Below is a small trained network, with its code and all its weights. Each question gives an input and a class and asks what happens when units are switched off, that is, made to give their printed mean instead of their output.

import numpy as np


def w(rows, s, z=0):
    codes = np.array(rows[::2]) - 128.0
    scale = np.full(codes.shape[1], s)
    scale[-1] = z or s
    return codes * scale


def f(y):
    return y / 2 * (1 + np.tanh(0.7978845608 * (y + 0.044715 * y**3)))


def log_softmax(a):
    a = a - a.max(-1, keepdims=True)
    return a - np.log(np.exp(a).sum(-1, keepdims=True))


def net(x, mask):
    res = np.array(x, float).reshape(1, 4) / 4 @ E
    y = f(res @ A[0][:, :-1].T + A[0][:, -1])
    res = res + np.where(mask, y, B[0][:, -1]) @ B[0][:, :-1]
    return log_softmax(res[-1] @ U[:, :-1].T + U[:, -1])


A, B = {}, {}
E = w([
[114,3,125],'x0',
[71,191,122],'x1',
[211,151,28],'x2',
[73,51,37],'x3',
],0.0055)
A[0] = w([
[184,28,142,51],'N0',
[115,119,141,100],'N1',
[158,136,112,101],'N2',
[114,147,101,154],'N3',
[120,123,115,118],'N4',
[154,116,147,56],'N5',
[125,119,127,112],'N6',
[93,113,153,108],'N7',
[113,135,108,209],'N8',
[127,115,136,102],'N9',
[140,145,145,93],'N10',
[130,139,149,71],'N11',
[114,164,104,64],'N12',
[116,122,108,167],'N13',
[139,98,122,69],'N14',
[138,126,144,90],'N15',
[108,143,207,33],'N16',
[133,125,153,133],'N17',
[140,129,164,116],'N18',
[118,132,108,185],'N19',
[171,199,163,110],'N20',
[105,98,153,84],'N21',
[65,199,96,201],'N22',
[95,184,61,194],'N23',
[128,118,128,90],'N24',
[129,123,130,107],'N25',
[162,148,98,52],'N26',
[123,143,158,46],'N27',
[156,63,149,114],'N28',
[153,120,144,79],'N29',
[119,129,113,157],'N30',
[97,112,150,87],'N31',
[102,192,199,8],'N32',
[118,145,109,143],'N33',
[166,123,138,94],'N34',
[119,156,177,5],'N35',
[139,126,130,95],'N36',
[94,108,153,65],'N37',
[139,134,159,96],'N38',
[119,125,114,125],'N39',
[164,67,143,34],'N40',
[119,141,140,61],'N41',
[74,99,162,131],'N42',
[154,159,151,87],'N43',
[70,120,160,42],'N44',
[37,78,248,11],'N45',
[140,185,144,33],'N46',
],0.014,0.0019)
B[0] = w([
[169,41,163,214],'N0',
[134,124,122,127],'N1',
[132,139,99,141],'N2',
[99,116,134,146],'N3',
[119,111,134,131],'N4',
[150,141,137,122],'N5',
[128,120,129,127],'N6',
[141,119,101,145],'N7',
[106,110,133,152],'N8',
[135,121,128,126],'N9',
[121,158,137,133],'N10',
[137,141,144,125],'N11',
[95,130,138,138],'N12',
[111,101,135,146],'N13',
[136,98,135,136],'N14',
[143,140,133,123],'N15',
[186,159,163,174],'N16',
[150,135,134,133],'N17',
[158,148,146,137],'N18',
[108,109,131,147],'N19',
[55,204,116,220],'N20',
[134,108,102,144],'N21',
[98,76,179,204],'N22',
[45,84,133,204],'N23',
[130,121,132,123],'N24',
[131,126,129,124],'N25',
[117,136,88,149],'N26',
[146,134,151,129],'N27',
[147,78,149,176],'N28',
[148,145,131,124],'N29',
[115,114,131,138],'N30',
[135,120,106,139],'N31',
[172,113,210,201],'N32',
[107,124,130,139],'N33',
[156,153,117,133],'N34',
[150,132,170,148],'N35',
[133,133,126,123],'N36',
[134,121,102,140],'N37',
[143,152,147,133],'N38',
[118,112,134,132],'N39',
[154,84,143,159],'N40',
[137,129,140,121],'N41',
[141,111,71,176],'N42',
[100,176,130,153],'N43',
[155,138,83,153],'N44',
[206,205,3,254],'N45',
[80,162,149,167],'N46',
],0.045,0.0049)
U = w([
[228,208,47,49],'0',
[152,253,203,65],'1',
[204,116,202,156],'2',
[106,122,100,190],'3',
[82,165,183,59],'4',
[125,238,107,253],'5',
],0.0054,0.0039)

Each question gives the input, the list of numbers given to net, and the class t.
The units are the neurons (one row each of A and B). Each row of codes is followed by its name. A weight is (code - 128) times the scale printed after its matrix; where a second scale follows, it is the last column's (A, B and U).
mask holds one flag per neuron, in row order. A switched-off neuron (its flag False) gives its mean, the last column of its row in B, instead of its output. The means were averaged over made-up inputs and are rounded, as every weight is.
A unit's drop is (log p(t) with every unit on - log p(t) with that unit switched off) / (log p(t) with every unit on - log p(t) with every unit switched off).
The circuit of an input: a set's keep is (log p(t) with only the set's units on - log p(t) with every unit switched off) / (log p(t) with every unit on - log p(t) with every unit switched off). Starting from the 12 units with the biggest drops (on a tie, the unit counted first), units are removed one at a time, each time the one whose removal leaves the highest keep (on an exact tie, the one counted first), for as long as the keep stays at least 0.8.
circuit, biggest first: the units of the circuit, biggest drop first
k most important neurons: the k neurons with the biggest drops, biggest first
drop of u: that unit's drop, to one decimal
input [5,2,2,-1], class 2: circuit, biggest first : N20
input [-4,-6,-5,-3], class 1: circuit, biggest first : N32, N16, N0
input [-7,5,8,-6], class 4: 3 most important neurons : N23, N22, N45
input [-4,-7,-6,-6], class 1: circuit, biggest first : N32, N20
input [-2,-8,7,-4], class 5: 3 most important neurons : N45, N20, N32
input [-3,4,-3,0], class 1: 2 most important neurons : N0, N32
input [2,6,8,-2], class 4: circuit, biggest first : N45, N23
input [5,-1,8,-3], class 2: 3 most important neurons : N45, N0, N20
input [-1,2,7,-5], class 5: 2 most important neurons : N0, N20
input [5,-8,-4,8], class 2: 2 most important neurons : N0, N28
input [7,8,7,-1], class 4: 2 most important neurons : N45, N42
input [8,-1,7,-8], class 2: 2 most important neurons : N45, N0
input [0,8,7,-6], class 4: 3 most important neurons : N45, N23, N22
input [-2,-6,-2,-2], class 1: 2 most important neurons : N45, N42
input [-8,1,-6,2], class 1: 3 most important neurons : N32, N0, N16
input [-6,4,-7,-1], class 1: 2 most important neurons : N32, N22
input [0,-3,-6,-8], class 0: drop of N45 : 2.7
input [6,-4,-2,-7], class 0: drop of N45 : 1.3
input [-2,-8,1,-3], class 1: drop of N22 : 0.2
